Below is a small trained network, with its code and all its weights. Each question gives an input and a target symbol and asks what happens when units are switched off, that is, made to give their printed mean instead of their output.

import numpy as np


def w(rows, s, z=0):
    codes = np.array(rows[::2]) - 128.0
    scale = np.full(codes.shape[1], s)
    scale[-1] = z or s
    return codes * scale


def f(y):
    return y / 2 * (1 + np.tanh(0.7978845608 * (y + 0.044715 * y**3)))


def softmax(a):
    e = np.exp(a - a.max(-1, keepdims=True))
    return e / e.sum(-1, keepdims=True)


def log_softmax(a):
    a = a - a.max(-1, keepdims=True)
    return a - np.log(np.exp(a).sum(-1, keepdims=True))


def net(x, mask):
    ids = ['βγδεηθμξτφψω'.index(c) for c in x.split()]
    T = len(ids)
    res = E[ids] + P[:T]
    u = 0
    for l in range(2):
        q, k, v = (res @ M[l].T for M in (Q, K, V))
        z = softmax(np.where(np.tri(T) > 0, q @ k.T / 2**0.5, -1e9)) @ v
        res = res + np.where(mask[u], z, O[l][:, -1]) @ O[l][:, :-1]
        u += 1
        y = f(res @ A[l][:, :-1].T + A[l][:, -1])
        res = res + np.where(mask[u : u + 16], y, B[l][:, -1]) @ B[l][:, :-1]
        u += 16
    return log_softmax(res[-1] @ U[:, :-1].T + U[:, -1])


Q, K, V, O, A, B = {}, {}, {}, {}, {}, {}
E = w([
[193,156,93],'β',
[182,70,147],'γ',
[124,125,94],'δ',
[178,74,144],'ε',
[153,251,118],'η',
[127,102,11],'θ',
[88,175,80],'μ',
[183,84,134],'ξ',
[87,95,175],'τ',
[122,123,100],'φ',
[194,122,130],'ψ',
[114,180,125],'ω',
],0.023)
P = w([
[11,127,236],'0',
[2,152,196],'1',
[28,146,167],'2',
[51,144,143],'3',
[70,138,125],'4',
[85,129,111],'5',
[94,123,94],'6',
[108,122,84],'7',
[118,121,69],'8',
[125,114,60],'9',
[131,108,50],'10',
[139,111,41],'11',
[145,108,37],'12',
],0.0044)
Q[0] = w([
[151,101,250],'0.h0',
[238,132,151],'0.h0',
],0.013)
K[0] = w([
[168,101,136],'0.h0',
[244,159,144],'0.h0',
],0.011)
V[0] = w([
[254,150,107],'0.h0',
[104,11,120],'0.h0',
],0.0063)
O[0] = w([
[124,133,236,122],'0.h0',
[2,206,18,2],'0.h0',
],0.0043,0.0042)
A[0] = w([
[130,97,200,150],'0.n0',
[219,99,157,161],'0.n1',
[97,69,120,102],'0.n2',
[41,200,185,168],'0.n3',
[109,125,146,216],'0.n4',
[84,190,124,93],'0.n5',
[71,103,85,158],'0.n6',
[136,141,228,150],'0.n7',
[124,161,100,115],'0.n8',
[188,70,150,63],'0.n9',
[67,119,250,70],'0.n10',
[150,205,166,123],'0.n11',
[118,116,176,41],'0.n12',
[150,111,146,3],'0.n13',
[84,168,139,223],'0.n14',
[82,131,206,65],'0.n15',
],0.014,0.0041)
B[0] = w([
[198,133,71,165],'0.n0',
[55,60,98,250],'0.n1',
[103,202,222,150],'0.n2',
[197,204,166,241],'0.n3',
[167,103,162,154],'0.n4',
[179,177,146,200],'0.n5',
[71,123,226,203],'0.n6',
[110,61,101,205],'0.n7',
[161,124,99,175],'0.n8',
[159,210,178,182],'0.n9',
[213,103,46,151],'0.n10',
[4,155,74,255],'0.n11',
[141,165,80,116],'0.n12',
[92,187,125,114],'0.n13',
[215,128,155,212],'0.n14',
[148,131,42,130],'0.n15',
],0.023,0.0059)
Q[1] = w([
[161,218,138],'1.h0',
[196,10,125],'1.h0',
],0.012)
K[1] = w([
[196,210,136],'1.h0',
[219,2,25],'1.h0',
],0.01)
V[1] = w([
[220,60,26],'1.h0',
[175,107,3],'1.h0',
],0.0041)
O[1] = w([
[183,221,248,4],'1.h0',
[87,210,255,89],'1.h0',
],0.0031,0.0026)
A[1] = w([
[148,204,56,4],'1.n0',
[43,164,147,125],'1.n1',
[177,97,203,121],'1.n2',
[68,77,150,82],'1.n3',
[81,129,252,69],'1.n4',
[154,107,178,55],'1.n5',
[187,245,120,44],'1.n6',
[195,18,188,161],'1.n7',
[71,118,207,69],'1.n8',
[156,214,167,152],'1.n9',
[194,63,35,172],'1.n10',
[187,228,164,51],'1.n11',
[171,138,120,228],'1.n12',
[77,75,199,40],'1.n13',
[153,155,180,203],'1.n14',
[89,83,183,46],'1.n15',
],0.012,0.0039)
B[1] = w([
[100,174,239,200],'1.n0',
[218,110,45,206],'1.n1',
[51,116,141,195],'1.n2',
[167,17,179,172],'1.n3',
[237,98,115,173],'1.n4',
[104,79,129,157],'1.n5',
[82,76,30,251],'1.n6',
[139,251,47,191],'1.n7',
[63,151,109,158],'1.n8',
[63,77,176,222],'1.n9',
[52,115,239,149],'1.n10',
[226,204,167,243],'1.n11',
[178,114,131,172],'1.n12',
[73,236,132,166],'1.n13',
[94,88,104,191],'1.n14',
[94,201,140,156],'1.n15',
],0.02)
U = w([
[58,49,81,66],'β',
[142,107,151,94],'γ',
[104,186,174,159],'δ',
[136,107,141,76],'ε',
[82,117,59,162],'η',
[254,167,152,141],'θ',
[189,70,192,254],'μ',
[132,105,140,65],'ξ',
[172,86,97,103],'τ',
[124,100,135,73],'φ',
[42,76,158,99],'ψ',
[190,131,253,182],'ω',
],0.0081)

Each question gives the input, a string of symbols that net reads in full, and the target symbol t.
The units are the heads (2 rows each of Q, K, V and O) and the neurons (one row each of A and B). Each row of codes is followed by its name. A weight is (code - 128) times the scale printed after its matrix; where a second scale follows, it is the last column's (O, A, B and U).
mask holds one flag per unit, layer by layer, with each layer's heads first. A switched-off unit (its flag False) gives its mean, the last column of its rows in O or B, instead of its output. The means were averaged over made-up inputs and are rounded, as every weight is.
A unit's drop is (log p(t) with every unit on - log p(t) with that unit switched off) / (log p(t) with every unit on - log p(t) with every unit switched off).
The circuit of an input: a set's keep is (log p(t) with only the set's units on - log p(t) with every unit switched off) / (log p(t) with every unit on - log p(t) with every unit switched off). Starting from the 12 units with the biggest drops (on a tie, the unit counted first), units are removed one at a time, each time the one whose removal leaves the highest keep (on an exact tie, the one counted first), for as long as the keep stays at least 0.8.
circuit, biggest first: the units of the circuit, biggest drop first
most important unit: the unit with the biggest drop
top k neurons: the k neurons with the biggest drops, biggest first
k most important neurons of layer l: the k neurons of layer l with the biggest drops, biggest first
input ω β γ β ξ δ, target δ: top 3 neurons	[1.n6, 0.n11, 1.n11]
input η μ η η θ μ θ μ ω, target ω: circuit, biggest first	[1.n7, 0.n1]
input ω θ φ μ, target μ: 2 most important neurons of layer 1	[1.n11, 1.n6]
input θ η φ β η η, target θ: top 2 neurons	[0.n3, 1.n6]
input η η η, target θ: 2 most important neurons of layer 0	[0.n7, 0.n3]
input τ γ μ γ θ μ θ ψ, target ψ: circuit, biggest first	[1.n11, 1.n6, 0.n14]
input τ ψ μ δ δ φ β δ μ ψ η η, target η: circuit, biggest first	[0.n11]
input γ η δ μ μ φ μ θ, target θ: top 4 neurons	[1.n6, 0.n6, 1.n4, 1.n9]
input φ η μ θ ψ η δ ξ η ε, target δ: 3 most important neurons of layer 1	[1.n6, 1.n1, 1.n11]
input ψ δ ω ε η β, target β: top 3 neurons	[1.n11, 1.n3, 0.n14]
input μ φ δ ω ξ φ η γ θ θ ψ, target ψ: 3 most important neurons of layer 1	[1.n11, 1.n6, 1.n3]
input β μ γ ω θ μ ξ, target δ: 4 most important neurons of layer 1	[1.n6, 1.n11, 1.n1, 1.n13]
input η τ β δ β θ η, target η: 2 most important neurons of layer 0	[0.n11, 0.n3]
input η β ξ γ γ η τ ε, target δ: most important unit	1.n6
input γ μ τ τ μ η μ δ ε η μ τ, target θ: top 4 neurons	[1.n11, 1.n7, 1.n4, 0.n11]
input η ψ ε ξ ψ η δ γ η τ η γ, target η: top 2 neurons	[1.n11, 0.n9]
input ξ β η φ, target δ: top 2 neurons	[1.n6, 0.n11]
input μ μ ψ μ θ, target θ: top 2 neurons	[1.n6, 1.n4]
input η μ η τ η ω ε δ η η τ φ η, target τ: 2 most important neurons of layer 0	[0.n11, 0.n6]
input γ φ η ψ ε μ ω δ, target δ: top 4 neurons	[0.n11, 1.n6, 1.n11, 1.n13]
input η ω δ δ η τ, target δ: top 2 neurons	[1.n11, 0.n10]
input δ τ τ β γ, target δ: top 4 neurons	[0.n11, 1.n6, 0.n1, 0.n3]
input θ η η δ ω β η η φ, target δ: top 4 neurons	[0.n11, 1.n6, 1.n11, 1.n1]
input η η μ η η ξ ω, target ω: 3 most important neurons of layer 1	[1.n6, 1.n2, 1.n9]
